Below are the code and all the weights of a small trained network. Each question names an input and a target symbol and asks about switching units off, where a switched-off unit gives its printed mean instead of its output.

import numpy as np


def w(rows, s, z=0):
    codes = np.array(rows[::2]) - 128.0
    scale = np.full(codes.shape[1], s)
    scale[-1] = z or s
    return codes * scale


def norm(h):
    return h / np.sqrt((h * h).mean(-1, keepdims=True) + 1e-5)


def f(y):
    return np.maximum(y, 0)


def softmax(a):
    e = np.exp(a - a.max(-1, keepdims=True))
    return e / e.sum(-1, keepdims=True)


def log_softmax(a):
    a = a - a.max(-1, keepdims=True)
    return a - np.log(np.exp(a).sum(-1, keepdims=True))


def net(x, mask):
    ids = ['αβγηλμξψω'.index(c) for c in x.split()]
    T = len(ids)
    res = E[ids] + P[:T]
    r = norm(res)
    for j in range(2):
        rows = slice(2 * j, 2 * j + 2)
        q, k, v = (r @ M[0][rows].T for M in (Q, K, V))
        z = softmax(np.where(np.tri(T) > 0, q @ k.T / 2**0.5, -1e9)) @ v
        o = O[0][rows]
        res = res + np.where(mask[j], z, o[:, -1]) @ o[:, :-1]
    y = f(norm(res) @ A[0][:, :-1].T + A[0][:, -1])
    res = res + np.where(mask[2:18], y, B[0][:, -1]) @ B[0][:, :-1]
    return log_softmax(norm(res)[-1] @ U[:, :-1].T + U[:, -1])


Q, K, V, O, A, B = {}, {}, {}, {}, {}, {}
E = w([
[147,175,206,88],'α',
[136,204,141,202],'β',
[184,108,164,106],'γ',
[144,99,129,216],'η',
[149,93,77,174],'λ',
[178,149,3,103],'μ',
[126,166,72,149],'ξ',
[115,73,141,146],'ψ',
[77,148,181,146],'ω',
],0.03)
P = w([
[201,255,97,153],'0',
[188,215,106,159],'1',
[165,186,119,152],'2',
[146,151,105,133],'3',
[115,130,88,115],'4',
[84,117,78,115],'5',
[69,103,63,120],'6',
],0.0064)
Q[0] = w([
[61,124,110,107],'h1',
[146,33,186,150],'h1',
[166,109,203,3],'h2',
[179,127,131,167],'h2',
],0.024)
K[0] = w([
[159,181,194,134],'h1',
[96,22,179,130],'h1',
[253,160,167,129],'h2',
[131,138,93,161],'h2',
],0.022)
V[0] = w([
[2,113,149,167],'h1',
[116,219,161,140],'h1',
[113,239,152,170],'h2',
[93,116,7,102],'h2',
],0.0091)
O[0] = w([
[165,121,188,208,2],'h1',
[139,107,44,134,78],'h1',
[1,89,138,168,133],'h2',
[163,248,111,172,63],'h2',
],0.0083,0.0036)
A[0] = w([
[90,90,4,97,139],'n1',
[159,147,95,225,138],'n2',
[155,96,117,159,107],'n3',
[138,25,134,183,77],'n4',
[31,96,138,92,4],'n5',
[167,75,108,178,84],'n6',
[166,137,227,241,110],'n7',
[178,51,90,121,142],'n8',
[149,58,138,87,66],'n9',
[113,123,139,60,48],'n10',
[50,119,116,221,184],'n11',
[124,172,81,36,54],'n12',
[116,136,119,183,171],'n13',
[151,42,81,169,144],'n14',
[155,123,28,130,59],'n15',
[103,125,95,205,100],'n16',
],0.012,0.0036)
B[0] = w([
[113,144,215,66,191],'n1',
[117,235,104,115,253],'n2',
[181,112,135,160,166],'n3',
[215,119,71,105,192],'n4',
[199,115,35,188,146],'n5',
[229,91,132,187,185],'n6',
[36,141,7,6,228],'n7',
[90,60,203,140,209],'n8',
[62,204,192,141,191],'n9',
[78,199,66,104,166],'n10',
[100,13,211,191,222],'n11',
[45,51,41,192,169],'n12',
[114,173,155,115,196],'n13',
[254,147,169,159,203],'n14',
[200,120,161,23,188],'n15',
[128,194,180,189,204],'n16',
],0.015,0.008)
U = w([
[153,119,63,26,90],'α',
[139,100,58,59,152],'β',
[84,35,166,106,244],'γ',
[5,116,112,60,41],'η',
[185,150,151,148,140],'λ',
[44,60,105,184,2],'μ',
[134,217,177,101,56],'ξ',
[136,114,23,192,141],'ψ',
[74,193,163,143,147],'ω',
],0.015,0.0051)

Each question gives the input, a string of symbols that net reads in full, and the target symbol t.
The units are the heads (2 rows each of Q, K, V and O) and the neurons (one row each of A and B). Each row of codes is followed by its name. A weight is (code - 128) times the scale printed after its matrix; where a second scale follows, it is the last column's (O, A, B and U).
mask holds one flag per unit, heads first, then neurons. A switched-off unit (its flag False) gives its mean, the last column of its rows in O or B, instead of its output. The means were averaged over made-up inputs and are rounded, as every weight is.
A unit's drop is (log p(t) with every unit on - log p(t) with that unit switched off) / (log p(t) with every unit on - log p(t) with every unit switched off).
The circuit of an input: a set's keep is (log p(t) with only the set's units on - log p(t) with every unit switched off) / (log p(t) with every unit on - log p(t) with every unit switched off). Starting from the 12 units with the biggest drops (on a tie, the unit counted first), units are removed one at a time, each time the one whose removal leaves the highest keep (on an exact tie, the one counted first), for as long as the keep stays at least 0.8.
units of the circuit, in order: the units of the circuit, biggest drop first
k most important neurons: the k neurons with the biggest drops, biggest first
which heads matter: for each layer, one digit per head in row order, 1 if its drop is at least 0.15 and else 0, layers parted by /
drop of u: that unit's drop, to one decimal
input γ ω λ, target γ: which heads matter : 01
input γ λ η, target ψ: 3 most important neurons : n7, n1, n9
input η η ψ ξ, target α: which heads matter : 01
input γ γ γ γ ξ ψ, target β: which heads matter : 11
input μ λ ω α η, target γ: units of the circuit, in order : n11
input η η λ α, target η: 4 most important neurons : n14, n16, n2, n6
input β η γ λ γ, target γ: 4 most important neurons : n2, n8, n16, n7
input γ γ η, target ψ: which heads matter : 10
input α β η γ ψ γ ξ, target α: 2 most important neurons : n15, n9
input γ γ ω ξ, target γ: drop of h2 : 0.6
input η γ ξ ψ, target α: drop of n7 : 0.5
input γ η η η ω, target γ: drop of n12 : 0.1
input ξ γ γ ψ, target β: drop of h1 : 0.6
